Here is a tiny trained network, its code and every weight. The questions are about switching its units off for an input and a class, where a switched-off unit gives its printed mean instead of its output.

import numpy as np


def w(rows, s, z=0):
    codes = np.array(rows[::2]) - 128.0
    scale = np.full(codes.shape[1], s)
    scale[-1] = z or s
    return codes * scale


def norm(h):
    return h / np.sqrt((h * h).mean(-1, keepdims=True) + 1e-5)


def f(y):
    return y / 2 * (1 + np.tanh(0.7978845608 * (y + 0.044715 * y**3)))


def log_softmax(a):
    a = a - a.max(-1, keepdims=True)
    return a - np.log(np.exp(a).sum(-1, keepdims=True))


def net(x, mask):
    res = np.array(x, float).reshape(1, 5) / 4 @ E
    u = 0
    for l in range(3):
        y = f(norm(res) @ A[l][:, :-1].T + A[l][:, -1])
        res = res + np.where(mask[u : u + 5], y, B[l][:, -1]) @ B[l][:, :-1]
        u += 5
    return log_softmax(norm(res)[-1] @ U[:, :-1].T + U[:, -1])


A, B = {}, {}
E = w([
[129,113,161,137,254,172,152],'x0',
[127,127,120,136,125,135,141],'x1',
[33,151,76,104,178,118,99],'x2',
[125,126,133,126,124,132,123],'x3',
[131,124,125,125,131,119,131],'x4',
],0.0088)
A[0] = w([
[50,147,31,111,99,93,65,5],'0.n1',
[190,135,136,127,2,114,106,180],'0.n2',
[211,100,172,124,165,202,133,12],'0.n3',
[79,145,70,173,176,93,74,64],'0.n4',
[147,79,121,96,121,95,109,152],'0.n5',
],0.0055,0.0024)
B[0] = w([
[92,169,255,91,95,71,215,182],'0.n1',
[154,106,66,92,175,179,57,254],'0.n2',
[78,188,211,131,106,65,190,168],'0.n3',
[144,112,133,61,118,177,127,148],'0.n4',
[135,125,102,168,103,164,153,138],'0.n5',
],0.0072,0.0061)
A[1] = w([
[231,119,2,184,120,148,72,116],'1.n1',
[163,124,205,241,144,112,206,16],'1.n2',
[174,101,102,164,111,155,57,87],'1.n3',
[130,126,121,177,103,73,123,5],'1.n4',
[216,103,119,146,137,138,136,233],'1.n5',
],0.0065,0.0022)
B[1] = w([
[166,62,208,158,18,158,75,252],'1.n1',
[206,153,146,209,203,2,130,197],'1.n2',
[49,84,237,117,108,173,120,183],'1.n3',
[96,99,160,85,178,194,176,106],'1.n4',
[83,137,163,116,125,73,119,207],'1.n5',
],0.007,0.0049)
A[2] = w([
[108,160,196,127,213,135,148,249],'2.n1',
[104,135,10,81,179,160,41,244],'2.n2',
[56,177,40,71,32,125,113,135],'2.n3',
[59,132,76,107,253,222,98,23],'2.n4',
[135,145,156,76,36,84,135,170],'2.n5',
],0.0059,0.0018)
B[2] = w([
[174,101,74,156,121,62,75,238],'2.n1',
[133,110,30,184,203,180,151,189],'2.n2',
[143,238,186,183,227,74,216,243],'2.n3',
[184,2,8,70,2,237,77,207],'2.n4',
[21,144,135,99,113,246,192,254],'2.n5',
],0.0061,0.004)
U = w([
[128,93,206,133,3,177,65,80],'0',
[193,126,173,197,187,40,113,2],'1',
[32,220,145,102,130,134,184,209],'2',
[124,68,13,106,150,182,90,186],'3',
],0.013,0.00034)

Each question gives the input, the list of numbers given to net, and the class t.
The units are the neurons (one row each of A and B). Each row of codes is followed by its name. A weight is (code - 128) times the scale printed after its matrix; where a second scale follows, it is the last column's (A, B and U).
mask holds one flag per neuron, layer by layer. A switched-off neuron (its flag False) gives its mean, the last column of its row in B, instead of its output. The means were averaged over made-up inputs and are rounded, as every weight is.
A unit's drop is (log p(t) with every unit on - log p(t) with that unit switched off) / (log p(t) with every unit on - log p(t) with every unit switched off).
most important unit: the unit with the biggest drop
top k neurons: the k neurons with the biggest drops, biggest first
top k neurons in layer l: the k neurons of layer l with the biggest drops, biggest first
drop of u: that unit's drop, to one decimal
input [-4,-1,1,8,-1], class 2: most important unit : 0.n1
input [6,-1,1,2,-2], class 3: top 3 neurons : 0.n1, 2.n4, 1.n1
input [1,-6,-6,-4,-8], class 1: top 2 neurons : 0.n3, 1.n2
input [1,8,1,8,-3], class 3: top 3 neurons : 1.n1, 0.n2, 0.n1
input [1,8,7,6,-4], class 3: top 3 neurons : 2.n4, 0.n3, 1.n1
input [-7,-4,1,-6,1], class 2: top 2 neurons : 0.n1, 2.n3
input [1,4,8,0,-3], class 3: top 2 neurons : 2.n4, 0.n3
input [1,-6,-8,-7,5], class 1: top 2 neurons in layer 1 : 1.n2, 1.n1
input [6,5,2,7,8], class 3: drop of 2.n4 : 0.1
input [1,-5,-3,-2,4], class 1: drop of 2.n1 : 0.0
input [-1,4,2,-2,2], class 2: drop of 1.n1 : 0.1
input [2,-8,-8,-1,-1], class 1: drop of 0.n3 : 0.2
